Below are the code and all the weights of a small trained network. Each question names an input and a target symbol and asks about switching units off, where a switched-off unit gives its printed mean instead of its output.

import numpy as np


def w(rows, s, z=0):
    codes = np.array(rows[::2]) - 128.0
    scale = np.full(codes.shape[1], s)
    scale[-1] = z or s
    return codes * scale


def f(y):
    return np.maximum(y, 0)


def softmax(a):
    e = np.exp(a - a.max(-1, keepdims=True))
    return e / e.sum(-1, keepdims=True)


def log_softmax(a):
    a = a - a.max(-1, keepdims=True)
    return a - np.log(np.exp(a).sum(-1, keepdims=True))


def net(x, mask):
    ids = ['βδθξτφψ'.index(c) for c in x.split()]
    T = len(ids)
    res = E[ids] + P[:T]
    r = res
    for j in range(2):
        rows = slice(4 * j, 4 * j + 4)
        q, k, v = (r @ M[0][rows].T for M in (Q, K, V))
        z = softmax(np.where(np.tri(T) > 0, q @ k.T / 4**0.5, -1e9)) @ v
        o = O[0][rows]
        res = res + np.where(mask[j], z, o[:, -1]) @ o[:, :-1]
    y = f(res @ A[0][:, :-1].T + A[0][:, -1])
    res = res + np.where(mask[2:10], y, B[0][:, -1]) @ B[0][:, :-1]
    return log_softmax(res[-1] @ U[:, :-1].T + U[:, -1])


Q, K, V, O, A, B = {}, {}, {}, {}, {}, {}
E = w([
[253,114,180,68],'β',
[151,116,64,110],'δ',
[71,117,192,118],'θ',
[87,8,61,178],'ξ',
[78,176,111,143],'τ',
[64,26,146,153],'φ',
[169,108,215,91],'ψ',
],0.021)
P = w([
[8,181,75,36],'0',
[51,181,105,78],'1',
[83,173,124,101],'2',
[104,165,136,116],'3',
[122,157,144,126],'4',
[139,148,152,135],'5',
[155,141,159,143],'6',
[169,131,166,149],'7',
[182,125,170,156],'8',
[190,118,174,159],'9',
[202,112,176,163],'10',
[211,107,184,171],'11',
[223,94,183,172],'12',
],0.012)
Q[0] = w([
[98,141,165,144],'H1',
[104,83,125,102],'H1',
[130,118,86,133],'H1',
[127,191,105,109],'H1',
[126,128,150,20],'H2',
[172,124,140,104],'H2',
[58,39,108,171],'H2',
[191,167,7,108],'H2',
],0.014)
K[0] = w([
[67,144,186,185],'H1',
[121,105,98,226],'H1',
[91,145,76,70],'H1',
[119,130,93,70],'H1',
[132,85,152,8],'H2',
[173,90,151,128],'H2',
[75,44,93,180],'H2',
[179,133,9,119],'H2',
],0.015)
V[0] = w([
[45,218,116,122],'H1',
[182,189,94,158],'H1',
[133,135,123,171],'H1',
[130,137,226,107],'H1',
[128,174,92,78],'H2',
[61,141,158,142],'H2',
[143,137,220,92],'H2',
[38,254,116,125],'H2',
],0.008)
O[0] = w([
[78,163,117,137,67],'H1',
[124,100,113,168,64],'H1',
[136,163,122,130,93],'H1',
[185,144,135,82,246],'H1',
[108,94,171,186,109],'H2',
[210,146,139,72,118],'H2',
[90,195,135,164,253],'H2',
[253,71,134,134,41],'H2',
],0.0081,0.0071)
A[0] = w([
[82,177,143,128,201],'N1',
[250,155,147,148,98],'N2',
[91,162,22,103,63],'N3',
[214,107,162,124,2],'N4',
[111,107,92,145,51],'N5',
[115,201,61,106,183],'N6',
[145,200,152,99,213],'N7',
[65,191,85,98,169],'N8',
],0.017,0.0061)
B[0] = w([
[149,150,129,68,186],'N1',
[78,56,176,135,193],'N2',
[192,145,148,185,142],'N3',
[11,58,63,155,156],'N4',
[156,166,87,154,138],'N5',
[189,197,169,53,141],'N6',
[181,113,102,193,250],'N7',
[18,216,166,177,148],'N8',
],0.012,0.019)
U = w([
[171,7,172,151,164],'β',
[23,124,164,125,90],'δ',
[116,86,99,123,111],'θ',
[163,204,158,148,177],'ξ',
[119,80,98,110,110],'τ',
[118,94,113,135,55],'φ',
[53,142,119,228,2],'ψ',
],0.012,0.0076)

Each question gives the input, a string of symbols that net reads in full, and the target symbol t.
The units are the heads (4 rows each of Q, K, V and O) and the neurons (one row each of A and B). Each row of codes is followed by its name. A weight is (code - 128) times the scale printed after its matrix; where a second scale follows, it is the last column's (O, A, B and U).
mask holds one flag per unit, heads first, then neurons. A switched-off unit (its flag False) gives its mean, the last column of its rows in O or B, instead of its output. The means were averaged over made-up inputs and are rounded, as every weight is.
A unit's drop is (log p(t) with every unit on - log p(t) with that unit switched off) / (log p(t) with every unit on - log p(t) with every unit switched off).
The circuit of an input: a set's keep is (log p(t) with only the set's units on - log p(t) with every unit switched off) / (log p(t) with every unit on - log p(t) with every unit switched off). Starting from all 10 units, units are removed one at a time, each time the one whose removal leaves the highest keep (on an exact tie, the one counted first), for as long as the keep stays at least 0.8.
circuit, biggest first: the units of the circuit, biggest drop first
unit that matters most: the unit with the biggest drop
k most important neurons: the k neurons with the biggest drops, biggest first
heads that matter: for each layer, one digit per head in row order, 1 if its drop is at least 0.15 and else 0, layers parted by /
drop when u is switched off: that unit's drop, to one decimal
input θ ξ τ θ ψ ψ ψ ξ ψ ψ θ ψ φ, target δ: unit that matters most : H2
input β ψ ψ β φ, target δ: heads that matter : 10
input β θ δ, target ξ: heads that matter : 00
input ξ τ ψ, target ξ: heads that matter : 10
input τ ψ θ ψ ψ β β δ ξ, target ψ: heads that matter : 01
input β ξ τ δ ξ φ τ ψ, target ξ: circuit, biggest first : H2; N2
input ψ θ ψ β ψ ψ θ θ ψ τ, target ξ: heads that matter : 00
input ψ θ δ θ θ θ β, target ξ: heads that matter : 01
input θ δ τ ψ ψ β θ δ ψ δ ξ, target ψ: circuit, biggest first : H2; N8
input φ φ τ β ψ φ ψ θ, target ξ: heads that matter : 00
input θ φ θ φ τ θ β, target ξ: circuit, biggest first : H2; N6
input δ ψ β ψ δ, target β: 3 most important neurons : N8; N1; N4
input φ β ψ φ ξ δ τ τ, target β: 2 most important neurons : N2; N8
input θ ξ τ, target ξ: most important neuron : N6
input ψ φ τ τ ψ δ τ, target β: drop when N2 is switched off : 0.1
input β β β θ δ ψ θ, target β: drop when N5 is switched off : 0.0
input φ ψ ψ β θ θ, target β: drop when N1 is switched off : -0.1
input θ β ψ ψ β ψ ξ β ξ δ, target ξ: drop when N3 is switched off : 0.1
